Below is a small trained network, with its code and all its weights. Each question gives an input and a target symbol and asks what happens when units are switched off, that is, made to give their printed mean instead of their output.

import numpy as np


def w(rows, s, z=0):
    codes = np.array(rows[::2]) - 128.0
    scale = np.full(codes.shape[1], s)
    scale[-1] = z or s
    return codes * scale


def norm(h):
    return h / np.sqrt((h * h).mean(-1, keepdims=True) + 1e-5)


def softmax(a):
    e = np.exp(a - a.max(-1, keepdims=True))
    return e / e.sum(-1, keepdims=True)


def log_softmax(a):
    a = a - a.max(-1, keepdims=True)
    return a - np.log(np.exp(a).sum(-1, keepdims=True))


def net(x, mask):
    ids = ['ΞΠΨαεζλ'.index(c) for c in x.split()]
    T = len(ids)
    res = E[ids] + P[:T]
    u = 0
    for l in range(3):
        r = norm(res)
        for j in range(3):
            rows = slice(2 * j, 2 * j + 2)
            q, k, v = (r @ M[l][rows].T for M in (Q, K, V))
            z = softmax(np.where(np.tri(T) > 0, q @ k.T / 2**0.5, -1e9)) @ v
            o = O[l][rows]
            res = res + np.where(mask[u + j], z, o[:, -1]) @ o[:, :-1]
        u += 3
    return log_softmax(norm(res)[-1] @ U[:, :-1].T + U[:, -1])


Q, K, V, O = {}, {}, {}, {}
E = w([
[130,129,170],'Ξ',
[186,193,62],'Π',
[56,108,135],'Ψ',
[184,171,84],'α',
[96,234,87],'ε',
[127,84,248],'ζ',
[232,174,191],'λ',
],0.014)
P = w([
[254,97,130],'0',
[217,167,140],'1',
[201,161,138],'2',
[177,162,146],'3',
[159,157,153],'4',
[147,139,159],'5',
[135,125,160],'6',
[141,113,149],'7',
[139,51,117],'8',
[135,69,136],'9',
],0.0071)
Q[0] = w([
[132,176,70],'0.h0',
[144,128,157],'0.h0',
[190,157,108],'0.h1',
[108,255,173],'0.h1',
[160,121,120],'0.h2',
[34,165,67],'0.h2',
],0.016)
K[0] = w([
[162,190,68],'0.h0',
[119,132,126],'0.h0',
[191,210,187],'0.h1',
[62,123,239],'0.h1',
[161,93,134],'0.h2',
[9,96,95],'0.h2',
],0.013)
V[0] = w([
[101,140,187],'0.h0',
[191,141,190],'0.h0',
[53,154,2],'0.h1',
[244,40,48],'0.h1',
[138,140,153],'0.h2',
[156,218,126],'0.h2',
],0.0082)
O[0] = w([
[110,104,174,153],'0.h0',
[220,52,253,195],'0.h0',
[107,157,164,1],'0.h1',
[123,193,184,112],'0.h1',
[105,61,145,150],'0.h2',
[108,89,229,164],'0.h2',
],0.0062,0.0081)
Q[1] = w([
[163,81,75],'1.h0',
[155,134,142],'1.h0',
[248,104,210],'1.h1',
[115,199,127],'1.h1',
[146,153,128],'1.h2',
[147,63,178],'1.h2',
],0.016)
K[1] = w([
[101,151,200],'1.h0',
[182,89,189],'1.h0',
[150,95,229],'1.h1',
[119,185,92],'1.h1',
[136,178,90],'1.h2',
[119,113,250],'1.h2',
],0.014)
V[1] = w([
[254,188,184],'1.h0',
[215,210,47],'1.h0',
[105,235,185],'1.h1',
[194,135,238],'1.h1',
[67,166,173],'1.h2',
[159,161,65],'1.h2',
],0.0071)
O[1] = w([
[221,154,130,236],'1.h0',
[155,88,19,118],'1.h0',
[139,135,198,110],'1.h1',
[152,119,3,255],'1.h1',
[82,127,177,104],'1.h2',
[224,52,170,95],'1.h2',
],0.0063,0.0073)
Q[2] = w([
[48,123,213],'2.h0',
[94,129,121],'2.h0',
[122,2,119],'2.h1',
[49,107,181],'2.h1',
[100,40,111],'2.h2',
[129,94,206],'2.h2',
],0.018)
K[2] = w([
[176,138,192],'2.h0',
[101,167,146],'2.h0',
[70,88,136],'2.h1',
[69,129,129],'2.h1',
[70,198,84],'2.h2',
[6,54,121],'2.h2',
],0.021)
V[2] = w([
[2,60,107],'2.h0',
[97,119,241],'2.h0',
[125,183,173],'2.h1',
[122,46,149],'2.h1',
[193,126,11],'2.h2',
[76,231,3],'2.h2',
],0.011)
O[2] = w([
[249,131,121,20],'2.h0',
[140,71,194,76],'2.h0',
[78,94,191,94],'2.h1',
[143,208,86,169],'2.h1',
[203,167,125,183],'2.h2',
[147,165,171,1],'2.h2',
],0.012,0.0079)
U = w([
[131,73,112,2],'Ξ',
[144,171,107,227],'Π',
[133,97,151,15],'Ψ',
[116,141,101,66],'α',
[118,131,168,36],'ε',
[106,4,161,199],'ζ',
[177,118,236,241],'λ',
],0.012,0.0062)

Each question gives the input, a string of symbols that net reads in full, and the target symbol t.
The units are the heads (2 rows each of Q, K, V and O). Each row of codes is followed by its name. A weight is (code - 128) times the scale printed after its matrix; where a second scale follows, it is the last column's (O and U).
mask holds one flag per head, layer by layer. A switched-off head (its flag False) gives its mean, the last column of its rows in O, instead of its output. The means were averaged over made-up inputs and are rounded, as every weight is.
A unit's drop is (log p(t) with every unit on - log p(t) with that unit switched off) / (log p(t) with every unit on - log p(t) with every unit switched off).
The circuit of an input: a set's keep is (log p(t) with only the set's units on - log p(t) with every unit switched off) / (log p(t) with every unit on - log p(t) with every unit switched off). Starting from all 9 units, units are removed one at a time, each time the one whose removal leaves the highest keep (on an exact tie, the one counted first), for as long as the keep stays at least 0.8.
circuit, biggest first: the units of the circuit, biggest drop first
most important unit: the unit with the biggest drop
heads that matter: for each layer, one digit per head in row order, 1 if its drop is at least 0.15 and else 0, layers parted by /
drop when u is switched off: that unit's drop, to one decimal
input ζ Ξ ζ Π Π ζ ζ α Ψ Ξ, target λ: circuit, biggest first -> (2.h2 0.h2)
input Π Π Ψ Π Π, target λ: circuit, biggest first -> (2.h2 2.h1)
input ε ε Ψ ε, target λ: most important unit -> 1.h1
input λ ζ ε Ψ α λ ζ, target λ: heads that matter -> 001 / 000 / 111
input Π Π ζ Ξ Π Ψ ζ ζ, target λ: circuit, biggest first -> (2.h2 0.h2)
input Π Ψ ζ λ ζ Ξ Π Ξ Π Ξ, target λ: heads that matter -> 111 / 000 / 101
input ζ Ψ α ζ Ψ ζ Π Π α Ψ, target λ: heads that matter -> 101 / 010 / 101
input Ψ Π λ ζ, target Π: heads that matter -> 101 / 111 / 010
input ε Π ζ ζ Ψ Π ε α ζ α, target λ: circuit, biggest first -> (2.h0 1.h2)
input λ ζ Ξ, target ζ: circuit, biggest first -> (0.h0 2.h0)
input Π Ψ Π, target λ: circuit, biggest first -> (0.h0 1.h1 2.h0)
input Π Ψ ζ Ξ λ Ξ Ψ Ξ, target ζ: heads that matter -> 101 / 111 / 101
input Π ζ Ξ λ Π Ψ ζ Π Π Ψ, target Π: heads that matter -> 010 / 100 / 000
input Ψ Π α Π ζ ζ Π λ Ξ, target Π: most important unit -> 1.h0
input Π ε Ξ Π ε Ψ ζ ζ α ε, target λ: drop when 0.h2 is switched off -> 0.0
input ε ζ Π Π Π ζ ζ ζ λ, target ζ: drop when 2.h2 is switched off -> 1.1
input Ξ Ξ ζ ε, target ζ: drop when 1.h2 is switched off -> 0.1
input Ψ ζ Ψ, target ζ: drop when 0.h0 is switched off -> 2.3
